Below are the code and all the weights of a small trained network. Each question names an input and a class and asks about switching units off, where a switched-off unit gives its printed mean instead of its output.

import numpy as np


def w(rows, s, z=0):
    codes = np.array(rows[::2]) - 128.0
    scale = np.full(codes.shape[1], s)
    scale[-1] = z or s
    return codes * scale


def f(y):
    return np.maximum(y, 0)


def log_softmax(a):
    a = a - a.max(-1, keepdims=True)
    return a - np.log(np.exp(a).sum(-1, keepdims=True))


def net(x, mask):
    res = np.array(x, float).reshape(1, 4) / 4 @ E
    y = f(res @ A[0][:, :-1].T + A[0][:, -1])
    res = res + np.where(mask, y, B[0][:, -1]) @ B[0][:, :-1]
    return log_softmax(res[-1] @ U[:, :-1].T + U[:, -1])


A, B = {}, {}
E = w([
[109,159,130,136,20,213,165,23],'x0',
[67,95,251,148,76,135,63,137],'x1',
[129,126,127,125,127,125,128,128],'x2',
[101,26,57,213,157,186,80,126],'x3',
],0.014)
A[0] = w([
[211,84,89,150,187,89,79,122,157],'n0',
[188,151,131,95,186,108,213,125,94],'n1',
[100,87,79,180,124,243,109,115,86],'n2',
[161,168,178,23,104,50,192,127,179],'n3',
[142,98,2,179,191,34,105,148,148],'n4',
[128,167,205,105,33,122,153,73,93],'n5',
[107,79,126,190,134,184,115,112,13],'n6',
[120,44,141,184,99,178,134,102,27],'n7',
[120,155,220,85,109,130,112,120,106],'n8',
[185,153,62,116,166,125,216,88,167],'n9',
[108,67,53,154,207,176,73,192,100],'n10',
[103,94,93,177,176,145,79,194,166],'n11',
[125,135,76,152,66,176,151,67,5],'n12',
[160,202,98,46,129,75,186,105,172],'n13',
[185,99,163,153,176,27,104,209,185],'n14',
[110,169,124,87,74,102,106,136,164],'n15',
[195,170,40,80,143,129,217,70,25],'n16',
[175,188,167,56,126,57,181,145,65],'n17',
[106,72,73,231,148,169,54,93,30],'n18',
[106,150,111,92,133,155,161,197,70],'n19',
[50,66,69,190,139,145,105,105,142],'n20',
[125,131,139,153,82,177,196,79,159],'n21',
[182,104,193,109,193,115,107,166,64],'n22',
[95,71,91,182,125,195,98,134,134],'n23',
[144,101,107,184,116,137,189,94,38],'n24',
[139,153,109,170,76,168,161,117,83],'n25',
[139,90,64,156,229,99,87,207,161],'n26',
[93,94,252,171,85,104,112,93,135],'n27',
[49,106,251,153,103,130,7,142,111],'n28',
[127,196,178,103,92,133,83,161,139],'n29',
[52,83,204,161,106,113,57,162,7],'n30',
[115,102,187,107,220,22,95,224,69],'n31',
[128,145,208,128,89,85,122,125,115],'n32',
[188,107,175,148,205,31,99,233,164],'n33',
],0.012,0.015)
B[0] = w([
[166,85,166,86,151,163,124,167,194],'n0',
[157,131,136,141,144,131,141,151,169],'n1',
[125,161,92,169,133,88,160,116,195],'n2',
[112,160,91,168,88,65,142,69,213],'n3',
[171,74,150,74,124,185,120,192,220],'n4',
[88,88,195,59,109,150,108,149,199],'n5',
[52,106,210,75,70,79,173,77,159],'n6',
[104,95,174,109,117,71,196,114,167],'n7',
[117,93,154,72,156,158,110,159,177],'n8',
[135,171,91,171,138,87,124,105,203],'n9',
[140,111,137,114,142,161,81,153,212],'n10',
[156,94,169,100,126,150,164,150,213],'n11',
[229,212,24,230,197,115,115,171,160],'n12',
[132,162,93,168,136,96,131,116,203],'n13',
[148,178,73,191,149,100,112,113,226],'n14',
[117,95,144,122,125,125,136,144,167],'n15',
[39,132,158,103,57,39,177,37,184],'n16',
[203,170,82,184,189,154,134,158,179],'n17',
[78,155,141,146,74,24,215,37,195],'n18',
[167,121,117,152,112,99,122,122,134],'n19',
[175,171,89,169,143,115,117,149,209],'n20',
[89,110,149,83,118,141,136,106,194],'n21',
[77,145,141,112,93,86,147,105,161],'n22',
[167,157,77,157,149,117,98,123,204],'n23',
[132,157,94,160,144,138,88,151,140],'n24',
[141,142,102,149,122,128,116,108,156],'n25',
[173,72,188,70,165,189,113,180,234],'n26',
[93,87,165,49,133,187,108,170,220],'n27',
[90,204,109,194,86,62,172,50,252],'n28',
[122,73,157,87,134,165,121,132,174],'n29',
[245,241,3,255,209,157,78,189,191],'n30',
[45,144,140,138,51,64,185,44,216],'n31',
[121,86,151,84,136,172,94,150,174],'n32',
[118,182,75,188,123,89,125,89,237],'n33',
],0.015,0.026)
U = w([
[195,147,56,167,188,145,151,148,255],'0',
[44,134,169,127,56,117,164,70,162],'1',
[132,55,251,27,153,217,128,226,249],'2',
],0.016,0.00053)

Each question gives the input, the list of numbers given to net, and the class t.
The units are the neurons (one row each of A and B). Each row of codes is followed by its name. A weight is (code - 128) times the scale printed after its matrix; where a second scale follows, it is the last column's (A, B and U).
mask holds one flag per neuron, in row order. A switched-off neuron (its flag False) gives its mean, the last column of its row in B, instead of its output. The means were averaged over made-up inputs and are rounded, as every weight is.
A unit's drop is (log p(t) with every unit on - log p(t) with that unit switched off) / (log p(t) with every unit on - log p(t) with every unit switched off).
most important unit: the unit with the biggest drop
top k neurons: the k neurons with the biggest drops, biggest first
drop of u: that unit's drop, to one decimal
input [-1,6,3,6], class 0: top neuron -> [n30]
input [0,3,1,3], class 0: top 3 neurons -> [n31; n16; n5]
input [8,-4,-2,3], class 0: top 2 neurons -> [n12; n31]
input [3,-8,-5,0], class 1: top 2 neurons -> [n16; n30]
input [-4,8,4,2], class 0: top 2 neurons -> [n30; n16]
input [-3,7,-3,1], class 0: top 3 neurons -> [n30; n16; n18]
input [1,-4,-7,-3], class 1: top 4 neurons -> [n30; n16; n12; n20]
input [3,-8,6,-5], class 1: top 2 neurons -> [n16; n30]
input [0,3,-1,2], class 0: top 2 neurons -> [n31; n16]
input [-1,0,7,-6], class 0: top 4 neurons -> [n17; n16; n18; n28]
input [-5,-4,5,1], class 2: top 2 neurons -> [n26; n4]
input [-8,-4,-6,4], class 2: drop of n26 -> 0.3
input [-5,-1,4,2], class 2: drop of n28 -> 0.0
input [-8,-2,-8,2], class 2: drop of n26 -> 0.4
input [8,-1,6,1], class 0: most important unit -> n12
